Q_736: [113 113 111  95  85 135 105 135 116 145 103 105 146 132  84 130 108 112
 167 163 112 133  87  93  81  98 106 134 134 103 149 124  76]
Q_260: [142  79 172 130 129 126 159 176 110 172 106 114 140 166 117  91 118  94
 162 165 160 100  77 135 100  91 118  85  82  89  78  94  88]
Q_609: [157 141 110 166 176 166  88 175 178 156 172 114 142 118 136  92 160 101
  94 147 177  88 121 106  80 112  85 165 141 159 148 179  90]
Q_790: [145 132 138  83 164  80 112 136 107 118 179 170 138 104 169 158 114 164
 169 124 175 119  86  85  81 121 120 130 100  87 124 122 127]
Q_172: [124 146 140  89  82 117  82 106  95  80 180 176 103 162 144 132  87 152
 122 103 129 155 152 119 172 101 172 180 166 161 116 158  89]
Q_243: [113 113 131  95  85 135 105 135 116 145 103 105 146 132  84 130 108 112
 167 163 112 133  87  93 146  98 106 134 118 103 149 124  81]
Q_893: [ 78 152 101  84  93 163 100 148 171 138 164 159 141 102 124 135 148 155
  86 130 142 138 149 171 168  91  89 114  84  84  87 169 118]
[113 113 111  95  85 135 105 135 116 145 103 105 146 132  84 130 108 112
 167 163 112 133  87  93  81  98 106 134 134 103 149 124  76] : Q_736
Q_736 : [113 113 111  95  85 135 105 135 116 145 103 105 146 132  84 130 108 112
 167 163 112 133  87  93  81  98 106 134 134 103 149 124  76]

Q_243: [ 95 139 129 158  80 124 112]
Q_153: [176 175 106 169 167 146 175]
Q_545: [103 120 140  99 133 174 110]
Q_579: [101 124 127 126 107  94 153]
Q_893: [161 136 179  98 166 123 159]
Q_133: [136 180 160 173 131 137  99]
Q_790: [169 107 135 169 146  85 118]
Q_603: [162 165 114 128  83 110 174]
Q_609: [141 169 152 133  84  92  94]
Q_260: [107 149 156 104 120 169 178]
Q_172: [149 147 150  83 168 143  99]
Q_736: [175 110 123 102 163 109  99]
[110 174] : Q_603
[136 179] : Q_893

Q_609: [129 118  84 143 158 148 160 150 109 138 105 136]
Q_243: [127  94 147 117 131 122  78 140 159 109 105 136]
Q_579: [118  95 172 150 117 138 149  91 114 123 142 136]
Q_603: [167 159 104 143 148 127 115 131 126 124 105 177]
Q_133: [123 118 119 113 159 162 163 135 109 153 105 136]
Q_736: [162 171 119 143 148 127 118 135 126 124 102 172]
Q_545: [154 181 119 143 149 120 118 135 126 118 105 160]
Q_153: [145 118 155 129 116  86 104 157 149 132 127 112]
Q_579 : [118  95 172 150 117 138 149  91 114 123 142 136]
Q_133 : [123 118 119 113 159 162 163 135 109 153 105 136]
[123 118 119 113 159 162 163 135 109 153 105 136] : Q_133
[150 117] : Q_579
Q_545 : [154 181 119 143 149 120 118 135 126 118 105 160]
[149 120 118 135 126 118] : Q_545

Q_893: [132 133 143 139 126 120 147 131 134 111 134 135 127 127 134 125 127 141
 115 112 118 130 127 123 131 115 126 124 117 128 121 127 115 132 119 139
 117 110 135 141 121 127 133 111 151 132 132 132 132 133 119 130 127 127
 120 127 136 128 124 135 135 122]
Q_545: [112 118 132 127 123 131 115 126 124 117 128  96 110 136 130 102 121 131
 148 171 148 123 135 113 102 135 111 154 110 113 110 119 174 112 141 124
 177 133 143 117 142 121 126 145  99 155 109 123 154 148 158 119 108 124
 125 141 120 124 131 105 116 152]
Q_153: [137 124 129 131 129 133 126 135 129 138 128 132 131 135 128 136 131 122
 123 123 120 133 125 136 143 128 134 118 140 139 135 129 121 133 129 126
 120 127 121 127 129 127 127 123 131 120 137 130 120 125 120 134 132 124
 133 122 126 126 131 128 129 121]
Q_736: [133 127 130 130 128 131 123 137 133 144 123 129 141 130 120 132 126 120
 121 123 120 132 122 141 137 131 133 110 133 131 135 129 120 134 128 121
 129 131 120 135 124 129 125 129 127 120 141 132 126 123 116 131 138 128
 138 124 133 128 131 125 131 127]
Q_603: [133 127 130 130 128 131 123 137 133 144 123 129 141 130 120 132 126 120
 121 123 120 132 122 141 137 131 133 110 133 131 135 129 120 134 128 121
 129 131 120 135 126 129 125 129 127 120 141 132 126 123 116 131 138 128
 138 124 133 128 131 125 131 127]
Q_579: [138 129 132 131 129 133 135 128 134 126 127 139 122 124 129 136 136 133
 126 118 126 124 127 127 131 122 131 127 130 138 134 129 120 127 124 134
 110 123 126 129 123 128 129 120 144 129 127 128 122 125 127 128 129 131
 123 123 124 131 128 135 132 123]
Q_790: [138 119 120 137 128 135 120 135 126 140 123 135 131 128 130 138 130 120
 131 122 128 130 130 131 136 133 135 131 144 133 135 133 121 131 128 126
 114 136 121 121 130 132 128 131 124 117 127 125 117 121 126 129 131 129
 130 127 127 128 127 135 126 123]
Q_545 : [112 118 132 127 123 131 115 126 124 117 128  96 110 136 130 102 121 131
 148 171 148 123 135 113 102 135 111 154 110 113 110 119 174 112 141 124
 177 133 143 117 142 121 126 145  99 155 109 123 154 148 158 119 108 124
 125 141 120 124 131 105 116 152]
[112 118 130 127 123 131 115 126 124 117 128] : Q_893
Q_790 : [138 119 120 137 128 135 120 135 126 140 123 135 131 128 130 138 130 120
 131 122 128 130 130 131 136 133 135 131 144 133 135 133 121 131 128 126
 114 136 121 121 130 132 128 131 124 117 127 125 117 121 126 129 131 129
 130 127 127 128 127 135 126 123]
[137 124 129 131 129 133 126 135 129 138 128 132 131 135 128 136 131 122
 123 123 120 133 125 136 143 128 134 118 140 139 135 129 121 133 129 126
 120 127 121 127 129 127 127 123 131 120 137 130 120 125 120 134 132 124
 133 122 126 126 131 128 129 121] : Q_153

